Below are the code and all the weights of a small trained network. Each question names an input and a target symbol and asks about switching units off, where a switched-off unit gives its printed mean instead of its output.

import numpy as np


def w(rows, s, z=0):
    codes = np.array(rows[::2]) - 128.0
    scale = np.full(codes.shape[1], s)
    scale[-1] = z or s
    return codes * scale


def f(y):
    return y / 2 * (1 + np.tanh(0.7978845608 * (y + 0.044715 * y**3)))


def softmax(a):
    e = np.exp(a - a.max(-1, keepdims=True))
    return e / e.sum(-1, keepdims=True)


def log_softmax(a):
    a = a - a.max(-1, keepdims=True)
    return a - np.log(np.exp(a).sum(-1, keepdims=True))


def net(x, mask):
    ids = ['βεζηθμξπστφ'.index(c) for c in x.split()]
    T = len(ids)
    res = E[ids] + P[:T]
    q, k, v = (res @ M[0].T for M in (Q, K, V))
    z = softmax(np.where(np.tri(T) > 0, q @ k.T / 2**0.5, -1e9)) @ v
    res = res + np.where(mask[0], z, O[0][:, -1]) @ O[0][:, :-1]
    y = f(res @ A[0][:, :-1].T + A[0][:, -1])
    res = res + np.where(mask[1:13], y, B[0][:, -1]) @ B[0][:, :-1]
    return log_softmax(res[-1] @ U[:, :-1].T + U[:, -1])


Q, K, V, O, A, B = {}, {}, {}, {}, {}, {}
E = w([
[141,91,239,141,99],'β',
[168,187,143,123,151],'ε',
[94,168,91,105,135],'ζ',
[92,166,90,54,104],'η',
[152,114,187,115,171],'θ',
[187,158,193,147,118],'μ',
[153,226,101,105,104],'ξ',
[216,144,227,139,219],'π',
[154,55,249,171,207],'σ',
[79,97,169,129,187],'τ',
[121,150,150,152,127],'φ',
],0.018)
P = w([
[65,191,162,126,145],'0',
[154,118,118,151,167],'1',
[99,110,100,37,105],'2',
[89,231,189,117,180],'3',
[195,123,69,168,207],'4',
[117,92,124,23,110],'5',
[99,245,135,99,209],'6',
],0.013)
Q[0] = w([
[185,255,165,99,209],'head 0',
[80,210,192,165,201],'head 0',
],0.013)
K[0] = w([
[165,179,78,209,212],'head 0',
[191,61,7,128,155],'head 0',
],0.014)
V[0] = w([
[34,63,106,116,227],'head 0',
[89,115,139,251,131],'head 0',
],0.02)
O[0] = w([
[254,156,231,136,108,4],'head 0',
[141,129,181,217,79,95],'head 0',
],0.018,0.0043)
A[0] = w([
[236,71,92,154,82,100],'neuron 0',
[141,69,51,115,126,121],'neuron 1',
[96,225,164,89,119,136],'neuron 2',
[218,110,58,147,137,173],'neuron 3',
[138,17,94,204,76,149],'neuron 4',
[207,66,2,176,14,185],'neuron 5',
[125,20,62,181,64,108],'neuron 6',
[102,178,204,97,135,253],'neuron 7',
[37,231,185,102,44,73],'neuron 8',
[40,211,166,208,136,88],'neuron 9',
[180,71,84,221,151,5],'neuron 10',
[140,175,188,48,127,38],'neuron 11',
],0.01,0.0052)
B[0] = w([
[147,85,48,68,153,197],'neuron 0',
[101,163,235,149,110,254],'neuron 1',
[59,55,155,90,121,211],'neuron 2',
[49,171,125,113,183,149],'neuron 3',
[6,18,96,121,252,152],'neuron 4',
[113,121,123,51,61,140],'neuron 5',
[225,108,151,84,71,171],'neuron 6',
[105,122,151,47,136,250],'neuron 7',
[200,108,176,186,183,200],'neuron 8',
[188,178,58,133,118,229],'neuron 9',
[192,175,180,254,41,151],'neuron 10',
[88,123,65,247,67,216],'neuron 11',
],0.014,0.012)
U = w([
[88,57,133,108,187,120],'β',
[37,153,124,196,146,86],'ε',
[135,126,69,53,167,159],'ζ',
[113,94,135,70,96,253],'η',
[167,102,130,2,181,118],'θ',
[77,57,56,104,86,116],'μ',
[61,168,167,137,49,145],'ξ',
[132,199,169,121,169,117],'π',
[52,88,189,201,119,21],'σ',
[120,159,117,148,64,136],'τ',
[76,142,47,210,84,174],'φ',
],0.0078,0.0049)

Each question gives the input, a string of symbols that net reads in full, and the target symbol t.
The units are the heads (2 rows each of Q, K, V and O) and the neurons (one row each of A and B). Each row of codes is followed by its name. A weight is (code - 128) times the scale printed after its matrix; where a second scale follows, it is the last column's (O, A, B and U).
mask holds one flag per unit, heads first, then neurons. A switched-off unit (its flag False) gives its mean, the last column of its rows in O or B, instead of its output. The means were averaged over made-up inputs and are rounded, as every weight is.
A unit's drop is (log p(t) with every unit on - log p(t) with that unit switched off) / (log p(t) with every unit on - log p(t) with every unit switched off).
The circuit of an input: a set's keep is (log p(t) with only the set's units on - log p(t) with every unit switched off) / (log p(t) with every unit on - log p(t) with every unit switched off). Starting from the 12 units with the biggest drops (on a tie, the unit counted first), units are removed one at a time, each time the one whose removal leaves the highest keep (on an exact tie, the one counted first), for as long as the keep stays at least 0.8.
units of the circuit, in order: the units of the circuit, biggest drop first
most important unit: the unit with the biggest drop
top k neurons: the k neurons with the biggest drops, biggest first
input μ σ ξ, target θ: top 3 neurons => [neuron 11; neuron 1; neuron 8]
input ξ π θ σ σ ξ μ, target τ: units of the circuit, in order => [neuron 11; head 0; neuron 0]
input σ φ ξ ξ ξ ζ μ, target ε: top 2 neurons => [neuron 1; neuron 7]
input μ ξ μ ξ ε, target ε: most important unit => neuron 7
input τ ζ ξ ξ, target σ: top 3 neurons => [neuron 11; neuron 2; neuron 8]
input μ μ η ε, target φ: units of the circuit, in order => [head 0; neuron 9]
input σ ζ ξ φ, target σ: units of the circuit, in order => [head 0; neuron 11; neuron 2]
input φ μ ζ σ, target φ: units of the circuit, in order => [head 0; neuron 9]
input φ π ξ ε, target θ: units of the circuit, in order => [neuron 1; neuron 11]
input μ φ β μ θ, target θ: top 3 neurons => [neuron 0; neuron 1; neuron 9]
input μ φ φ ξ, target π: top 2 neurons => [neuron 8; neuron 9]
input θ σ ξ, target θ: top 2 neurons => [neuron 0; neuron 7]
input τ φ μ ξ ξ μ, target ξ: units of the circuit, in order => [neuron 1; head 0; neuron 0; neuron 4]
input θ φ β ξ τ φ β, target η: top 3 neurons => [neuron 11; neuron 0; neuron 7]
input ξ ξ φ μ ξ ξ η, target ε: units of the circuit, in order => [head 0; neuron 1]
input σ ε ε π φ φ φ, target π: units of the circuit, in order => [head 0; neuron 11; neuron 8]
input ζ π θ σ φ, target φ: units of the circuit, in order => [neuron 7; neuron 2]
input π ε θ μ τ β ξ, target η: top 2 neurons => [neuron 11; neuron 0]
input μ μ ζ θ σ, target σ: top 4 neurons => [neuron 10; neuron 4; neuron 9; neuron 11]
input ξ ζ σ θ, target σ: top 3 neurons => [neuron 11; neuron 9; neuron 0]
